Below is a small trained network, with its code and all its weights. Each question gives an input and a class and asks what happens when units are switched off, that is, made to give their printed mean instead of their output.

import numpy as np


def w(rows, s, z=0):
    codes = np.array(rows[::2]) - 128.0
    scale = np.full(codes.shape[1], s)
    scale[-1] = z or s
    return codes * scale


def norm(h):
    return h / np.sqrt((h * h).mean(-1, keepdims=True) + 1e-5)


def f(y):
    return np.maximum(y, 0)


def log_softmax(a):
    a = a - a.max(-1, keepdims=True)
    return a - np.log(np.exp(a).sum(-1, keepdims=True))


def net(x, mask):
    res = np.array(x, float).reshape(1, 4) / 4 @ E
    u = 0
    for l in range(2):
        y = f(norm(res) @ A[l][:, :-1].T + A[l][:, -1])
        res = res + np.where(mask[u : u + 14], y, B[l][:, -1]) @ B[l][:, :-1]
        u += 14
    return log_softmax(norm(res)[-1] @ U[:, :-1].T + U[:, -1])


A, B = {}, {}
E = w([
[71,106,157,180,130,101,198,179,84],'x0',
[52,173,184,151,154,193,178,117,125],'x1',
[62,120,104,132,121,118,66,252,159],'x2',
[87,138,56,186,107,152,130,108,23],'x3',
],0.012)
A[0] = w([
[166,107,123,121,124,74,111,172,143,10],'0.n1',
[93,118,145,146,129,112,237,134,80,68],'0.n2',
[56,143,173,131,121,143,136,207,179,110],'0.n3',
[97,130,59,149,127,134,96,132,39,102],'0.n4',
[64,135,136,136,128,147,138,176,124,81],'0.n5',
[113,130,154,116,141,135,124,176,168,74],'0.n6',
[125,116,115,139,115,112,129,159,118,98],'0.n7',
[4,138,106,150,128,161,134,202,74,3],'0.n8',
[99,134,161,116,139,135,145,186,178,56],'0.n9',
[119,122,138,131,115,124,131,131,120,97],'0.n10',
[178,132,149,117,125,130,137,88,167,115],'0.n11',
[174,92,103,122,122,30,74,233,149,26],'0.n12',
[123,122,150,137,134,114,194,120,113,54],'0.n13',
[109,128,152,143,121,111,241,125,91,19],'0.n14',
],0.025,0.0067)
B[0] = w([
[144,95,41,131,148,118,162,181,116,179],'0.n1',
[91,93,161,140,182,88,105,102,49,206],'0.n2',
[55,146,145,130,86,201,121,122,167,219],'0.n3',
[68,154,121,112,27,180,134,101,111,216],'0.n4',
[184,199,151,152,114,103,105,148,145,182],'0.n5',
[87,109,150,128,92,128,117,102,177,176],'0.n6',
[160,158,131,131,190,152,151,136,146,156],'0.n7',
[190,236,93,176,193,78,72,159,112,229],'0.n8',
[84,94,107,122,115,183,109,113,147,185],'0.n9',
[127,136,135,134,125,126,141,117,122,134],'0.n10',
[162,181,127,97,150,102,104,77,142,184],'0.n11',
[194,1,79,109,126,62,119,200,160,252],'0.n12',
[119,63,117,124,150,94,118,95,111,167],'0.n13',
[95,58,168,99,151,79,125,98,77,195],'0.n14',
],0.038,0.022)
A[1] = w([
[129,118,181,130,77,104,158,147,151,56],'1.n1',
[194,195,158,133,187,131,182,98,147,46],'1.n2',
[221,199,216,99,168,129,174,111,145,96],'1.n3',
[154,119,160,123,149,130,151,179,106,106],'1.n4',
[148,129,156,131,141,156,150,134,133,101],'1.n5',
[117,130,152,143,127,125,199,128,138,97],'1.n6',
[76,122,196,146,129,223,194,165,225,27],'1.n7',
[188,58,92,152,183,146,252,231,126,1],'1.n8',
[146,170,163,119,144,127,190,151,145,71],'1.n9',
[145,122,129,135,154,150,159,133,113,101],'1.n10',
[201,234,164,206,198,134,163,203,111,24],'1.n11',
[139,119,144,169,167,163,238,115,123,61],'1.n12',
[214,42,133,150,169,141,230,214,161,31],'1.n13',
[102,50,232,151,237,113,225,122,27,63],'1.n14',
],0.02,0.0041)
B[1] = w([
[138,154,140,110,161,149,187,155,81,133],'1.n1',
[212,188,212,102,134,132,222,132,162,160],'1.n2',
[173,149,102,140,196,181,162,80,167,165],'1.n3',
[123,128,114,96,180,202,112,125,169,141],'1.n4',
[150,150,190,89,115,150,91,140,113,128],'1.n5',
[129,102,167,119,94,145,101,109,109,128],'1.n6',
[143,82,246,207,223,225,252,189,194,169],'1.n7',
[219,55,110,69,102,50,191,192,182,233],'1.n8',
[65,141,80,97,147,106,119,117,128,130],'1.n9',
[156,85,121,171,106,152,116,101,126,128],'1.n10',
[155,223,142,194,150,139,159,233,62,192],'1.n11',
[128,93,161,139,118,106,136,89,126,128],'1.n12',
[185,89,127,72,23,113,220,197,128,244],'1.n13',
[116,15,193,88,166,122,252,71,50,250],'1.n14',
],0.024,0.014)
U = w([
[142,251,115,216,169,111,65,198,90,144],'0',
[71,60,184,130,200,88,140,64,31,206],'1',
[192,39,66,92,111,91,155,195,165,195],'2',
[205,190,129,86,178,140,168,40,154,61],'3',
[44,115,170,165,145,229,104,127,229,96],'4',
[74,166,80,112,13,225,167,78,82,4],'5',
],0.016,0.0034)

Each question gives the input, the list of numbers given to net, and the class t.
The units are the neurons (one row each of A and B). Each row of codes is followed by its name. A weight is (code - 128) times the scale printed after its matrix; where a second scale follows, it is the last column's (A, B and U).
mask holds one flag per neuron, layer by layer. A switched-off neuron (its flag False) gives its mean, the last column of its row in B, instead of its output. The means were averaged over made-up inputs and are rounded, as every weight is.
A unit's drop is (log p(t) with every unit on - log p(t) with that unit switched off) / (log p(t) with every unit on - log p(t) with every unit switched off).
The circuit of an input: a set's keep is (log p(t) with only the set's units on - log p(t) with every unit switched off) / (log p(t) with every unit on - log p(t) with every unit switched off). Starting from the 12 units with the biggest drops (on a tie, the unit counted first), units are removed one at a time, each time the one whose removal leaves the highest keep (on an exact tie, the one counted first), for as long as the keep stays at least 0.8.
circuit, biggest first: the units of the circuit, biggest drop first
top k neurons: the k neurons with the biggest drops, biggest first
top k neurons in layer l: the k neurons of layer l with the biggest drops, biggest first
drop when u is switched off: that unit's drop, to one decimal
input [-4,-5,-7,-8], class 3: top 2 neurons : [0.n11, 0.n12]
input [1,5,-3,8], class 1: top 2 neurons : [0.n14, 0.n2]
input [-7,-4,-5,5], class 5: top 2 neurons : [0.n8, 0.n12]
input [6,2,7,-3], class 0: circuit, biggest first : [0.n8]
input [-6,-8,-5,1], class 3: circuit, biggest first : [0.n11, 0.n12]
input [1,4,0,0], class 1: top 2 neurons : [0.n2, 0.n14]
input [-8,8,-8,4], class 3: top 2 neurons in layer 0 : [0.n12, 0.n2]
input [-7,5,-5,6], class 5: top 3 neurons in layer 0 : [0.n8, 0.n12, 0.n3]
input [-4,5,-7,1], class 1: top 2 neurons in layer 0 : [0.n8, 0.n5]
input [-4,3,-5,6], class 5: top 2 neurons : [0.n4, 0.n12]
input [6,3,1,0], class 1: top 3 neurons : [0.n2, 0.n14, 0.n13]
input [-7,0,0,-1], class 3: top 2 neurons : [0.n12, 0.n8]
input [-1,-2,-5,5], class 5: top 2 neurons in layer 0 : [0.n4, 0.n12]
input [-1,-2,0,8], class 5: circuit, biggest first : [0.n4]
input [0,7,4,4], class 0: drop when 0.n8 is switched off : 0.2
input [-6,-1,-1,2], class 3: drop when 0.n11 is switched off : 0.3
input [-7,7,1,8], class 0: drop when 0.n8 is switched off : 0.3
